Rows, each with roughly how far along a hidden order it lies (0 to 9)
(in the rows, 128 means zero)
[ 76 123 136 133 168 233 145 151 130 144 101 111 117 127 122 120 146  77
 142 145 130 151 168 149 114 140  97 111 137 106 124 135  36 160 152 133
 122 128  96 139 121  56 124  94 161 122 127 156 132 154 147 129 105 130
  98 124 129 152 161 150  11  91 127 131 125 154 121 144 173 134 141  90
 106 115  97 124 156 128  95 117 137 135 148 142 130 108 172 112 153 121
 154 201  79 118 236 120  94 183 118 118 128  82  68 119 115 120 108 173
  93 130 147 123 101 125 140 145  96 195  50 159 127 148  86  53 119 139
 108 108 129 105  76 176 168 128 174 130 120 133 140 120 121 122  78 229
 150 122 139]	1
[232 115 136 119 238 169 145 145 128 135  63 125 160 130 125 135 121  97
 120 147 120 134 149 152 124 132  77 121 139 112 104 161  75 148 155 122
 140 123 123 116 126 106 122  80 137 134 142  82 126 134 148 140 113 125
 107 128 127 179 198 170  53  43 140 128 123  99  96 153 188 113 102  98
 100 121 130 126 183 161  98 122 130 132 151 117 126  81 189  81 158 127
 177 197  84 135 255 110  82 203 114 112  99 146  71 128  92 101 106 232
 122 123 147  92 108 158 133 142 130 162 101 132  99 162 106   2 158 114
  65  81 127 113  20 148 150 132 142 130 100 122 119 121 133 137 113 155
 179  93 111]	0
[220 135 137 112  99  51  71 146 149 153  71 143 103 127 116 152 136 116
 158 138 112 125 187  87 130 128  79 125 128 115 143 137  87 130 152 136
 125 125  88 156 124 178 129 117 123 136 101  67 138 137 111 141 156 133
 117 107 136 147 173  58 121  89 142 108 123 126 127 148 160 114 111 110
 101 123 112 120 108 140 211 103 152 121 132 138 127  97 131  39 136 132
 106 134  47 132 133  80 126 104 128 106  88  88 125 134  75 107 143 179
 140  98 137 158 128 114 140 125 112 154  30  80 123 150 114  99 122 134
  89 139 126 113  88 121 155 133 114 103 129 131 243 124  85 144 134 113
  78 128 138]	5
[139 125 139 126 187 174 126 150 136 140  70 123 126 126 121 129 141  87
 152 150 128 142 183 153 118 132  65 110 131 107 117 153  55 155 163 126
 137 125 114 132 124  87 125  75 136 131 124 133 127 142 135 148 105 127
  92 121 131 180 187 216  75  48 152 129 121 144 108 153 171 129 111  93
 115 110  95 123 158 151 143 113 148 134 141 133 130  96 186  53 160 129
 175 205  95 117 242 103 106 187 113 110 114 110  84 121  75 101 123 225
 112 133 155  83 101 152 141 142 112 181  74 143 108 154  93  22 124 117
  88 101 127 111  58 155 160 133 133 124 114 126 141 119 124 134 103 202
 171  96 127]	0
[194 127 141 128 241 227  79 135 107 126 100  85 133 128 112 125 108 108
 120 135 136 140 115 155 127 134 136 132 139 131 125 134 108 127 119 125
 158 128 129 132 124  99 107 111 195 111 145 165 127 138 151 120  81 125
 124 121 127 130 112  90  55 112 129 143 134  95 111 142 185 151 135 106
 129 120  90 122 175 132  21 145 125 133 131 108 127 147 153 143 141 103
 122 141 165 131 228 123  97 120 127 130 131 140  98 153 157 122  97 152
 130 112 130 116 121 141 123 152 105 151 156 162 121 135  96  50 128 132
 124  76 129 122 104 183 142 123 215  95 107 131  24 125 162 127 119 194
 153 125 124]	2
[ 60 119 111 136 102 122 142 136 125 133 155 129 164 128 128 118 143 109
 125 121 118 130 128 116 131 133 142 138 132 121 117 124 190 146 120 134
  91 125 150 137 113 147 134 153 114 138 158 113 133 140 143 137 160 128
 141 145 124 117 137 127  56 168  93 131 126 162 120 103 107  97 129 123
 118 136 175 136 170 113 121 134 120 132 148 151 128 143 131 178 124 132
 106 152  34 126 109 127 131 130 118 130 170  93  92 121 148 143 119  84
 111 175 150 151 121 128 118 124 115 132 101 149 138 129 150 161 142 134
 152 137 126 118 107 125 162 127 158 160 148 136 150 128 125 129  92  78
 151 163 131]	9
[183 125 141 125 222 218 100 153 121 135  84 104 130 126 116 130 116 104
 132 142 131 137 145 158 122 132  99 124 137 118 126 142  55 134 138 125
 154 125 110 126 129  74 119  95 164 122 138 151 123 138 143 126  76 126
 110 116 130 148 147 151  82  72 142 134 130 100 116 157 176 146 133  99
 117 114  89 123 165 139  54 134 129 130 139 112 128 116 165 102 148 116
 157 161 147 127 253 120  92 145 126 120 111 127 105 141 122 116 110 195
 121 108 138 107 115 146 134 151 113 173 114 156 111 141  92  39 128 128
  98  82 129 116  76 182 134 128 173 108 103 129  71 123 139 126 122 206
 154 104 133]	0
[  5 118 130 139 124 129 190 149 128 124 138 132 171 126 133 114 158  88
 132 132 131 142 168 139 122 131  87 118 128 105 102 145 179 164 144 126
  99 129 169 129 111 122 145 116  81 140 158 123 129 134 139 160 155 123
 113 147 126 163 176 213  55 118 122 134 121 201  99 122 107  97 102 112
 117 122 178 134 194 136 158 124 135 137 155 153 131 123 169 152 142 154
 152 208  38 101 150 111 136 146 103 122 163 107  68 101 120 114 122 163
 115 197 147  84  94 155 132 126 136 153 114 171 121 140 135 107 138 103
 133 122 122 135  82 114 209 132 125 171 143 122 145 122 139 134  88 109
 191 133 125]	6
[255 120 145 121 239 145 113 138 108 124  74 122 165 129 120 140 101 120
  98 137 127 124 122 148 132 127  76 134 136 125 116 159 133 123 141 116
 161 125 134 122 126 104 124 114 139 127 156  89 117 119 148 130 101 121
 132 127 127 149 164 116 113  69 143 134 131  68 101 155 175 124  98 108
 110 130 143 124 197 154  40 138 130 122 147  98 125 109 166 118 142 127
 173 153 132 128 223 116  94 131 120 119  88 178 129 148 128 107 117 198
 154 129 133  86 118 163 129 142 141 133 169 138  98 145 117  23 162 106
  86  69 124 135  45 151 131 132 148 114 111 119  59 127 154 139 165 118
 158 105 117]	2
[127 128 134 141  44  43 141 139 142 143 124 164 115 122 136 139 162  94
 145 140 119 120 229 113 122 127  43 108 121 104 130 146 138 150 168 129
 115 127 109 147 117 106 142 127  54 142 116 101 121 135 137 157 137 128
 110 129 132 149 181 186 151  94 155 120 123 177 130 135 112  88  96 118
 107 136 161 127 114 121 205  96 154 120 141 136 129 107 139  53 136 153
 175 188  70  91 119 106 147 174 108 111 104  91 124 112  84 129 172 177
 131 173 157  84 109 142 141 121 117 153  74 127 127 144 128 120 124 113
 136 155 124 135 102 111 152 136  47 153 155 126 214 127 105 139 142 115
 133 122 144]	7
[205 125 125 124 138  95  82 132 124 135 105 136 160 129 121 139 116 155
 120 122 113 106 137 104 139 126 108 155 132 124 138 128 167 117 125 128
 121 123 119 141 125 158 134 139 103 143 164  81 122 126 129 123 128 129
 157 122 130 122 138 101 144 123 104 120 131 106 127 133 128 104 127 130
 112 136 155 131 156 128  98 136 109 120 143 122 125 120 117 138 124 140
 108 125  64 142 115 121 129  91 130 123 111 118 150 152 132 141 134 120
 147 144 152 166 131 138 121 127 145 119 110 135 123 130 147 159 154 129
 120 106 123 119  81 133 112 130 110 134 128 135 137 128 116 135 174  44
 113 139 141]	8
